Below is a small trained network, with its code and all its weights. Each question gives an input and a class and asks what happens when units are switched off, that is, made to give their printed mean instead of their output.

import numpy as np


def w(rows, s, z=0):
    codes = np.array(rows[::2]) - 128.0
    scale = np.full(codes.shape[1], s)
    scale[-1] = z or s
    return codes * scale


def norm(h):
    return h / np.sqrt((h * h).mean(-1, keepdims=True) + 1e-5)


def f(y):
    return np.maximum(y, 0)


def log_softmax(a):
    a = a - a.max(-1, keepdims=True)
    return a - np.log(np.exp(a).sum(-1, keepdims=True))


def net(x, mask):
    res = np.array(x, float).reshape(1, 7) / 4 @ E
    u = 0
    for l in range(3):
        y = f(norm(res) @ A[l][:, :-1].T + A[l][:, -1])
        res = res + np.where(mask[u : u + 5], y, B[l][:, -1]) @ B[l][:, :-1]
        u += 5
    return log_softmax(norm(res)[-1] @ U[:, :-1].T + U[:, -1])


A, B = {}, {}
E = w([
[2,69,27,46,209,127,172,127],'x0',
[130,41,96,77,103,223,137,212],'x1',
[134,129,197,165,43,61,155,146],'x2',
[56,52,129,102,29,185,109,91],'x3',
[187,78,41,200,34,100,209,85],'x4',
[121,154,140,69,74,107,163,150],'x5',
[132,165,95,65,252,123,174,41],'x6',
],0.0062)
A[0] = w([
[172,111,145,127,47,57,210,107,2],'0.n0',
[152,221,164,184,71,45,125,139,102],'0.n1',
[78,94,77,116,54,160,101,131,7],'0.n2',
[204,169,70,210,137,164,135,203,109],'0.n3',
[248,141,99,138,73,149,187,1,8],'0.n4',
],0.01,0.0032)
B[0] = w([
[68,149,199,170,170,143,220,171,206],'0.n0',
[115,162,61,118,144,54,107,136,253],'0.n1',
[83,124,27,156,105,157,109,161,194],'0.n2',
[171,50,148,137,147,127,125,105,201],'0.n3',
[173,151,145,186,116,190,108,3,231],'0.n4',
],0.013,0.0074)
A[1] = w([
[145,97,128,140,42,157,126,85,91],'1.n0',
[122,79,141,159,182,128,135,118,125],'1.n1',
[116,148,225,204,67,56,96,147,93],'1.n2',
[108,115,197,126,64,92,250,98,6],'1.n3',
[136,193,200,65,52,196,72,191,97],'1.n4',
],0.012,0.0024)
B[1] = w([
[123,110,102,143,136,184,114,76,218],'1.n0',
[127,161,199,109,173,153,124,136,205],'1.n1',
[134,220,93,100,147,159,46,166,255],'1.n2',
[159,161,160,176,116,177,224,226,196],'1.n3',
[97,112,253,54,36,129,182,56,179],'1.n4',
],0.012,0.0057)
A[2] = w([
[137,142,165,123,68,65,8,197,3],'2.n0',
[235,178,151,144,97,31,167,80,74],'2.n1',
[241,10,190,145,145,88,72,193,45],'2.n2',
[140,109,116,99,200,137,174,100,78],'2.n3',
[101,47,103,153,100,150,86,178,115],'2.n4',
],0.013,0.0026)
B[2] = w([
[194,185,112,115,81,183,23,131,224],'2.n0',
[114,54,74,75,74,92,166,144,253],'2.n1',
[181,34,249,154,140,46,101,185,184],'2.n2',
[114,174,144,158,165,121,95,124,227],'2.n3',
[96,61,93,101,109,99,131,148,219],'2.n4',
],0.016,0.0058)
U = w([
[105,134,197,63,88,147,150,109,13],'0',
[135,182,113,203,112,134,235,184,121],'1',
[176,207,92,107,83,124,48,173,110],'2',
[84,178,117,83,248,120,139,103,247],'3',
[176,153,40,114,130,31,162,115,15],'4',
[62,54,47,114,86,168,136,156,196],'5',
[193,70,184,157,161,97,105,147,166],'6',
[181,118,99,219,132,169,152,33,101],'7',
],0.016,0.0015)

Each question gives the input, the list of numbers given to net, and the class t.
The units are the neurons (one row each of A and B). Each row of codes is followed by its name. A weight is (code - 128) times the scale printed after its matrix; where a second scale follows, it is the last column's (A, B and U).
mask holds one flag per neuron, layer by layer. A switched-off neuron (its flag False) gives its mean, the last column of its row in B, instead of its output. The means were averaged over made-up inputs and are rounded, as every weight is.
A unit's drop is (log p(t) with every unit on - log p(t) with that unit switched off) / (log p(t) with every unit on - log p(t) with every unit switched off).
unit that matters most: the unit with the biggest drop
k most important neurons: the k neurons with the biggest drops, biggest first
top k neurons in layer l: the k neurons of layer l with the biggest drops, biggest first
drop of u: that unit's drop, to one decimal
input [1,-3,8,-1,2,3,-5], class 1: unit that matters most	0.n0
input [-5,-8,6,8,1,8,3], class 1: 2 most important neurons	(0.n0 1.n3)
input [-3,3,-5,5,-6,-1,6], class 0: 3 most important neurons	(0.n1 1.n4 0.n3)
input [6,-5,3,5,7,3,6], class 1: 2 most important neurons	(1.n3 0.n0)
input [-3,5,2,-4,-1,1,-4], class 6: 2 most important neurons	(0.n3 2.n2)
input [4,-2,-3,-5,6,-2,1], class 7: 2 most important neurons	(0.n1 0.n4)
input [5,5,1,-5,-4,6,-6], class 0: 2 most important neurons	(1.n4 0.n1)
input [-8,-7,2,2,2,-7,-2], class 2: 2 most important neurons	(1.n2 0.n1)
input [1,-2,6,-2,-3,-7,3], class 2: 2 most important neurons	(0.n4 0.n0)
input [-4,1,-1,-3,4,8,4], class 7: 2 most important neurons	(0.n4 0.n3)
input [-2,-2,7,-7,5,-6,4], class 4: 3 most important neurons	(0.n1 2.n1 1.n0)
input [-3,-1,0,8,-4,4,1], class 0: 2 most important neurons	(1.n4 0.n4)
input [-1,-4,6,-5,-1,6,2], class 4: top 2 neurons in layer 0	(0.n1 0.n0)
input [-7,-3,1,-6,-2,-3,7], class 4: unit that matters most	2.n1
input [1,-4,-7,-2,-3,5,-4], class 0: top 3 neurons in layer 0	(0.n1 0.n3 0.n2)
input [-7,2,-8,-5,-7,1,-8], class 6: top 2 neurons in layer 0	(0.n3 0.n0)
input [-8,2,6,6,5,7,-7], class 1: top 2 neurons in layer 0	(0.n0 0.n4)
input [-6,-6,5,-2,-3,2,6], class 4: top 2 neurons in layer 0	(0.n1 0.n4)
input [0,5,1,-3,-5,8,7], class 0: top 4 neurons in layer 0	(0.n1 0.n3 0.n0 0.n2)
input [5,-2,-6,4,4,-2,4], class 3: unit that matters most	0.n4
input [-6,-2,-3,2,-5,5,4], class 0: top 2 neurons in layer 2	(2.n1 2.n3)
input [0,-2,-4,-1,-5,8,-2], class 0: drop of 1.n4	1.1
